Each row, then one of two labels for whether it has a hidden trait; a new part has new ones
(in the rows, 100 means zero)
140	74	94	119	132	96	89	152	137	89	110	88	86	101	108	102	58	120	113	133	65	99	88	104	68	83	152	103	96	56	131	82	74	86	33	83	88	80	96	102	75	148	63	101	126	45	139	91	103	123	0	120	134	64	105	101	139	147	83	115	87	84	108	120	177	99	101	106	121	64	34	100	55	114	7	86	116	51	112	101	141	119	95	62	103	116	101	92	132	116	62	176	104	103	89	141	122	82	101	117	72	167	108	85	45	109	106	111	182	118	89	74	112	173	82	99	65	152	105	105	110	89	92	148	185	81	86	73	109	88	96	94	121	99	129	185	135	77	127	99	71	119	66	113	103	97	69	86	88	113	104	51	179	68	95	67	82	102	115	72	102	109	84	101	104	110	58	92 => [37]
116	84	49	89	100	105	113	75	122	83	97	95	138	104	130	132	171	109	129	95	128	135	107	97	90	90	113	80	113	114	83	126	93	96	69	130	103	93	100	106	55	61	101	85	69	132	72	112	126	109	65	91	87	78	108	112	96	101	102	117	91	118	72	95	109	102	119	89	87	78	92	75	113	122	125	78	94	102	89	100	101	87	128	112	96	73	100	70	101	146	92	66	104	126	79	99	110	110	72	95	129	81	113	119	117	94	40	99	53	105	111	100	91	41	106	97	115	99	148	131	82	95	100	74	74	105	142	108	92	97	83	127	112	82	80	87	76	102	77	104	143	134	108	111	107	107	145	82	72	97	120	132	98	75	91	90	65	131	88	108	127	63	111	125	80	130	86	86 => [35]
104	121	88	118	100	110	97	141	72	77	95	108	73	82	157	96	46	103	99	78	113	79	98	100	69	103	101	129	119	75	102	104	111	110	101	87	99	88	97	114	92	124	101	76	160	93	110	106	114	109	59	94	100	63	99	82	68	137	99	98	99	86	135	91	79	60	100	89	98	80	51	72	102	51	80	71	94	106	93	88	117	93	131	84	109	102	96	120	144	115	92	130	127	92	63	103	97	68	98	91	86	160	116	90	121	103	120	99	110	124	95	61	118	102	96	101	157	119	135	90	112	96	84	91	38	82	103	79	111	85	95	147	106	113	102	97	106	74	122	115	73	102	102	109	79	94	106	71	72	107	104	133	113	105	125	79	94	108	106	98	119	129	87	97	99	101	86	104 => [35]
60	111	28	95	101	122	97	109	158	114	112	100	135	105	133	96	80	122	86	113	91	104	89	91	79	125	132	73	109	99	120	123	151	99	163	149	82	100	124	109	57	107	125	96	123	93	76	69	89	103	158	104	113	131	110	110	147	78	87	129	99	90	110	99	104	86	51	74	80	130	81	116	61	90	104	64	107	92	79	98	102	112	123	100	61	115	137	88	58	87	120	109	76	91	123	116	123	99	86	88	84	95	83	71	71	109	94	98	124	78	121	79	104	26	108	98	115	111	91	73	77	48	90	77	59	115	111	62	99	108	122	109	65	114	92	134	146	90	60	83	108	88	100	111	91	70	125	117	95	122	28	139	116	142	95	113	92	82	98	96	112	60	97	105	111	66	191	94 => [35]
108	101	120	89	74	105	107	113	26	141	80	64	76	92	100	93	90	137	95	104	117	96	113	92	69	79	89	120	104	105	87	114	61	83	91	96	90	86	88	99	70	127	126	121	129	112	100	107	97	108	99	81	106	63	107	94	78	103	140	77	141	94	103	83	125	99	109	93	109	93	97	84	97	64	97	104	97	100	96	114	100	104	105	119	82	78	114	101	79	89	150	88	96	70	147	118	95	105	97	114	63	134	88	83	117	118	137	100	89	115	158	80	110	84	77	102	126	82	102	108	109	94	76	163	60	76	89	92	106	82	73	125	72	96	101	107	96	74	93	85	95	90	103	108	90	89	95	119	157	96	172	75	99	158	105	91	88	88	91	96	76	61	105	82	105	63	151	61 => [37]
159	57	149	83	109	85	107	103	30	129	95	109	104	88	91	69	114	96	125	105	119	124	121	93	141	96	88	105	97	91	94	104	54	75	59	95	101	93	78	108	89	101	85	133	57	121	127	102	93	92	69	101	106	96	96	100	71	111	119	86	100	119	91	109	114	93	119	142	121	124	150	114	93	86	130	145	91	86	142	118	89	104	90	105	118	87	86	84	76	68	101	104	107	96	109	90	87	100	105	117	99	76	101	117	123	128	81	101	54	130	111	103	77	149	93	106	117	90	82	106	133	121	110	150	111	85	81	110	91	80	64	110	130	79	107	102	115	96	126	87	103	100	104	95	143	155	70	117	128	96	160	120	106	94	56	95	90	110	101	92	88	109	106	92	83	89	127	67 => [37]
119	75	52	79	99	130	97	119	147	90	89	108	136	90	150	97	114	130	125	96	110	108	104	94	93	118	94	99	120	121	95	102	118	90	57	158	78	101	133	102	33	105	115	101	112	107	65	77	80	108	88	98	124	92	110	103	112	78	98	107	79	107	103	103	143	98	77	98	94	101	27	70	52	76	107	78	105	102	100	106	121	62	150	95	105	94	122	95	92	145	108	96	81	108	76	136	107	109	76	69	97	103	83	104	76	110	91	94	88	91	98	54	124	84	102	104	108	90	95	116	56	59	103	94	83	117	122	88	83	104	102	120	83	101	93	130	83	90	70	104	118	104	106	127	75	72	125	108	71	122	63	105	111	140	93	134	83	112	110	114	108	102	117	97	118	66	165	94 => [35]
50	110	117	126	76	82	92	92	83	66	91	105	79	117	98	145	87	120	89	76	95	102	111	98	97	83	81	150	83	118	89	68	87	92	67	93	106	81	72	96	141	155	101	110	117	113	95	105	134	102	48	90	111	38	101	91	70	106	130	94	100	103	105	78	102	59	128	94	123	123	68	92	121	121	107	106	102	86	110	115	98	115	93	96	119	102	88	84	102	115	132	98	120	96	108	72	96	101	133	134	52	137	118	131	129	90	98	104	87	115	54	86	95	135	79	107	75	122	106	98	98	133	100	126	114	88	104	114	115	86	90	138	108	108	97	88	99	84	119	100	90	103	92	109	94	110	38	58	93	112	179	27	75	49	120	85	89	89	99	116	104	85	65	100	73	129	96	90 => [37]
196	29	111	50	110	108	95	116	95	137	81	85	112	91	124	67	103	132	124	142	88	121	95	97	72	78	120	66	111	105	85	128	87	86	10	96	94	84	78	91	28	74	90	121	106	101	98	51	78	105	42	106	99	65	108	88	135	82	74	119	81	131	108	136	173	99	78	121	113	99	117	88	46	117	38	101	113	110	110	78	114	89	122	107	72	77	105	77	91	119	84	112	86	111	83	162	110	128	104	82	119	117	123	85	60	109	73	98	114	108	171	77	98	141	83	102	83	106	86	114	94	61	103	106	75	83	121	60	75	85	88	90	117	93	104	133	105	90	70	115	127	129	87	128	144	87	92	110	133	122	69	145	186	128	86	98	73	130	100	135	102	100	149	73	118	114	160	93 => [37]
172	56	145	113	112	108	109	119	111	104	84	136	101	89	96	94	70	121	118	126	112	117	116	96	131	112	163	105	69	83	112	108	43	75	14	99	68	99	124	114	95	150	88	148	66	77	125	100	67	106	60	113	122	113	104	104	113	119	123	73	99	126	100	111	162	68	93	139	108	89	102	103	59	90	120	141	100	90	151	123	115	109	101	79	102	111	96	90	94	72	106	104	102	99	108	128	98	132	106	98	65	91	61	123	71	137	99	104	101	119	109	65	105	172	88	94	109	102	12	92	109	102	119	168	193	93	66	169	88	96	90	93	115	88	127	161	96	86	121	76	92	86	90	110	103	142	33	116	115	120	139	15	102	114	47	103	110	89	115	68	68	104	88	101	104	53	153	55 => [37]
150	92	102	133	129	96	97	134	107	62	101	119	112	87	137	85	49	93	81	96	89	106	94	101	138	121	133	114	75	70	133	86	109	46	67	81	97	87	97	117	87	125	64	95	93	69	137	99	119	109	28	118	124	92	100	93	120	111	79	111	60	87	129	121	112	69	93	110	109	55	63	104	81	93	90	87	100	103	125	85	99	117	103	62	98	123	85	109	132	116	36	145	131	114	48	112	109	42	98	102	97	130	106	124	80	116	77	102	142	133	49	82	107	132	108	110	117	140	84	83	127	112	106	95	131	99	77	91	106	87	102	113	117	90	113	102	156	84	108	99	66	102	88	101	109	152	100	73	91	107	66	108	147	62	83	91	109	103	99	58	121	110	78	113	83	104	90	98 => [37]
46	105	122	104	97	104	96	149	87	104	101	109	61	90	100	70	98	94	82	112	84	80	94	108	93	82	127	102	113	61	104	95	78	99	58	57	103	94	100	98	98	124	78	80	122	65	97	94	90	101	44	107	110	83	98	99	81	127	89	95	97	91	126	116	147	127	98	110	111	68	91	96	77	78	47	96	100	65	112	70	123	100	106	75	115	97	94	124	144	118	56	146	128	98	77	99	95	74	97	95	99	149	116	77	92	116	128	104	76	106	109	95	108	151	96	111	120	125	106	114	119	101	98	130	139	80	91	94	105	95	83	83	121	101	120	137	100	95	121	107	78	113	87	101	111	125	82	97	89	92	113	83	130	99	94	51	116	102	109	114	103	148	90	93	110	116	71	105 => [37]
111	83	158	102	102	70	99	82	94	95	93	107	95	109	77	112	102	88	103	90	97	112	113	97	138	91	79	103	70	99	100	69	43	81	42	91	113	90	70	98	139	100	73	117	96	106	113	132	132	88	55	100	106	70	93	98	93	134	114	76	83	112	102	101	90	81	133	126	130	96	135	115	128	122	107	125	101	67	135	110	89	125	106	84	150	102	72	93	115	93	92	103	119	113	92	80	90	92	127	97	92	104	124	148	123	94	79	108	84	128	51	110	96	160	93	120	58	110	104	111	124	147	118	101	147	95	86	127	106	87	94	106	142	87	109	81	97	96	153	110	89	107	93	88	135	148	36	76	94	114	154	64	95	56	85	103	106	111	99	83	97	133	83	107	71	136	38	97 => [35]
118	64	100	57	136	100	122	90	105	95	94	147	144	113	90	96	200	69	103	87	105	124	94	107	99	81	107	53	110	110	99	117	112	55	114	118	104	120	115	89	111	64	99	68	42	116	106	89	88	117	101	101	92	115	100	101	75	86	80	139	91	65	53	104	93	166	114	93	89	64	146	113	111	76	150	90	84	89	95	99	109	73	101	103	105	65	88	89	85	109	62	58	90	121	108	82	94	79	69	100	150	49	101	78	109	91	56	91	68	78	90	154	103	42	114	100	99	99	117	121	80	97	129	84	118	98	122	104	83	130	81	63	109	68	102	117	80	139	84	95	97	98	109	85	114	122	163	113	66	44	78	90	55	46	56	134	111	126	87	129	126	84	134	121	98	149	49	103 => [37]
78	77	90	88	74	98	95	66	141	110	68	69	123	124	106	153	184	151	105	96	106	105	99	97	46	65	124	95	103	148	74	105	40	118	65	143	94	92	93	85	75	117	111	130	86	111	71	103	109	109	53	95	96	41	113	99	120	86	106	96	113	109	99	100	135	108	117	87	109	131	82	88	99	155	112	124	113	115	97	121	102	95	111	112	57	65	120	61	76	122	144	62	65	110	148	131	106	182	97	114	83	92	99	113	93	92	78	98	79	87	137	89	91	99	71	87	34	92	70	127	63	89	95	136	143	91	136	105	91	99	93	103	79	101	88	97	72	108	109	94	109	125	91	121	102	73	63	94	101	106	155	17	91	94	104	133	58	117	89	104	83	10	136	97	97	115	96	72 => [35]
